Here is a tiny trained network, its code and every weight. The questions are about switching its units off for an input and a target symbol, where a switched-off unit gives its printed mean instead of its output.

import numpy as np


def w(rows, s, z=0):
    codes = np.array(rows[::2]) - 128.0
    scale = np.full(codes.shape[1], s)
    scale[-1] = z or s
    return codes * scale


def f(y):
    return np.maximum(y, 0)


def softmax(a):
    e = np.exp(a - a.max(-1, keepdims=True))
    return e / e.sum(-1, keepdims=True)


def log_softmax(a):
    a = a - a.max(-1, keepdims=True)
    return a - np.log(np.exp(a).sum(-1, keepdims=True))


def net(x, mask):
    ids = ['ΓΠΣαβδεζθξτψω'.index(c) for c in x.split()]
    T = len(ids)
    res = E[ids] + P[:T]
    q, k, v = (res @ M[0].T for M in (Q, K, V))
    z = softmax(np.where(np.tri(T) > 0, q @ k.T / 4**0.5, -1e9)) @ v
    res = res + np.where(mask[0], z, O[0][:, -1]) @ O[0][:, :-1]
    y = f(res @ A[0][:, :-1].T + A[0][:, -1])
    res = res + np.where(mask[1:9], y, B[0][:, -1]) @ B[0][:, :-1]
    return log_softmax(res[-1] @ U[:, :-1].T + U[:, -1])


Q, K, V, O, A, B = {}, {}, {}, {}, {}, {}
E = w([
[32,48,147,162,107,108],'Γ',
[55,110,172,85,137,171],'Π',
[143,128,143,210,82,176],'Σ',
[159,54,136,93,132,56],'α',
[128,100,52,17,129,118],'β',
[155,55,84,115,48,201],'δ',
[156,200,157,95,46,162],'ε',
[128,155,5,116,107,143],'ζ',
[135,204,103,128,193,75],'θ',
[208,110,222,57,144,152],'ξ',
[135,81,201,145,12,104],'τ',
[242,93,55,169,121,120],'ψ',
[152,119,234,220,161,128],'ω',
],0.021)
P = w([
[72,190,112,155,63,1],'0',
[93,169,114,144,83,36],'1',
[109,150,117,136,106,71],'2',
[124,132,118,129,125,100],'3',
[140,121,117,120,142,128],'4',
[150,108,115,116,163,155],'5',
[166,94,114,107,181,182],'6',
[175,80,116,101,205,212],'7',
],0.015)
Q[0] = w([
[98,203,29,154,95,185],'h1',
[103,204,245,63,127,216],'h1',
[211,209,162,221,172,99],'h1',
[100,156,123,22,193,26],'h1',
],0.011)
K[0] = w([
[102,209,8,155,99,210],'h1',
[101,198,215,63,113,185],'h1',
[239,203,157,211,162,101],'h1',
[101,165,120,19,225,46],'h1',
],0.012)
V[0] = w([
[195,96,132,101,97,169],'h1',
[109,144,103,168,120,100],'h1',
[171,236,111,135,104,106],'h1',
[53,241,161,139,32,3],'h1',
],0.0052)
O[0] = w([
[24,119,35,56,158,68,196],'h1',
[153,164,215,137,199,147,110],'h1',
[79,103,253,120,202,143,189],'h1',
[181,50,52,66,209,249,253],'h1',
],0.0045,0.0028)
A[0] = w([
[45,174,131,73,144,107,149],'n1',
[68,138,96,174,105,146,185],'n2',
[169,92,81,198,130,137,94],'n3',
[101,132,173,140,151,75,187],'n4',
[84,66,184,131,94,89,2],'n5',
[113,252,136,164,72,64,119],'n6',
[116,79,100,88,120,149,108],'n7',
[118,78,155,143,154,62,103],'n8',
],0.013,0.0046)
B[0] = w([
[120,138,174,158,89,67,239],'n1',
[89,50,110,147,98,150,220],'n2',
[211,137,155,106,120,151,217],'n3',
[115,70,174,147,77,71,192],'n4',
[122,147,79,159,116,85,185],'n5',
[130,193,67,195,53,11,171],'n6',
[88,135,173,68,169,114,254],'n7',
[168,82,88,134,173,89,197],'n8',
],0.012,0.0046)
U = w([
[136,58,153,58,107,214,99],'Γ',
[77,70,94,173,154,130,81],'Π',
[134,105,185,185,150,110,59],'Σ',
[129,124,137,207,82,178,105],'α',
[194,145,99,124,121,114,42],'β',
[94,150,106,49,129,79,11],'δ',
[98,188,120,174,201,92,165],'ε',
[116,132,121,132,9,44,199],'ζ',
[87,162,12,141,162,140,178],'θ',
[35,126,195,149,132,136,126],'ξ',
[158,90,189,87,148,159,243],'τ',
[149,235,155,86,92,171,146],'ψ',
[142,87,98,111,192,97,62],'ω',
],0.012,0.011)

Each question gives the input, a string of symbols that net reads in full, and the target symbol t.
The units are the heads (4 rows each of Q, K, V and O) and the neurons (one row each of A and B). Each row of codes is followed by its name. A weight is (code - 128) times the scale printed after its matrix; where a second scale follows, it is the last column's (O, A, B and U).
mask holds one flag per unit, heads first, then neurons. A switched-off unit (its flag False) gives its mean, the last column of its rows in O or B, instead of its output. The means were averaged over made-up inputs and are rounded, as every weight is.
A unit's drop is (log p(t) with every unit on - log p(t) with that unit switched off) / (log p(t) with every unit on - log p(t) with every unit switched off).
The circuit of an input: a set's keep is (log p(t) with only the set's units on - log p(t) with every unit switched off) / (log p(t) with every unit on - log p(t) with every unit switched off). Starting from all 9 units, units are removed one at a time, each time the one whose removal leaves the highest keep (on an exact tie, the one counted first), for as long as the keep stays at least 0.8.
units of the circuit, in order: the units of the circuit, biggest drop first
most important unit: the unit with the biggest drop
top k neurons: the k neurons with the biggest drops, biggest first
drop of u: that unit's drop, to one decimal
input ψ ε Π Π β ψ, target τ: top 2 neurons : (n3, n6)
input β ω α, target ω: most important unit : n8
input Π ω δ δ, target Γ: units of the circuit, in order : (n1, n6)
input ε ζ ξ ε ω, target ζ: units of the circuit, in order : (h1, n4)
input τ Σ Γ, target Π: units of the circuit, in order : (n2, n8)
input Σ ε Σ ψ, target β: top 3 neurons : (n3, n1, n4)
input β ω ξ Σ ε Π θ, target ζ: units of the circuit, in order : (h1, n4, n6)
input ξ τ δ ε Σ ε Γ, target ζ: top 3 neurons : (n5, n4, n3)
input ζ ε ε δ ψ β ξ ζ, target τ: units of the circuit, in order : (n3, n7)
input ε ε δ Γ, target Π: top 4 neurons : (n2, n8, n1, n6)
input ε ε ε, target ψ: units of the circuit, in order : (h1, n2)
input β β τ ψ ψ, target β: top 2 neurons : (n3, n7)
input α Σ ε α, target τ: top 2 neurons : (n6, n7)
input ε Π Σ Γ θ, target ζ: units of the circuit, in order : (n6)
input ε ε ξ τ ε Γ α, target ζ: drop of h1 : 3.1
input Π ε β ω ε, target τ: top 2 neurons : (n6, n5)
input ξ Σ δ ε θ ψ, target ζ: drop of n8 : -0.1
input ζ δ Σ, target α: drop of h1 : 1.9
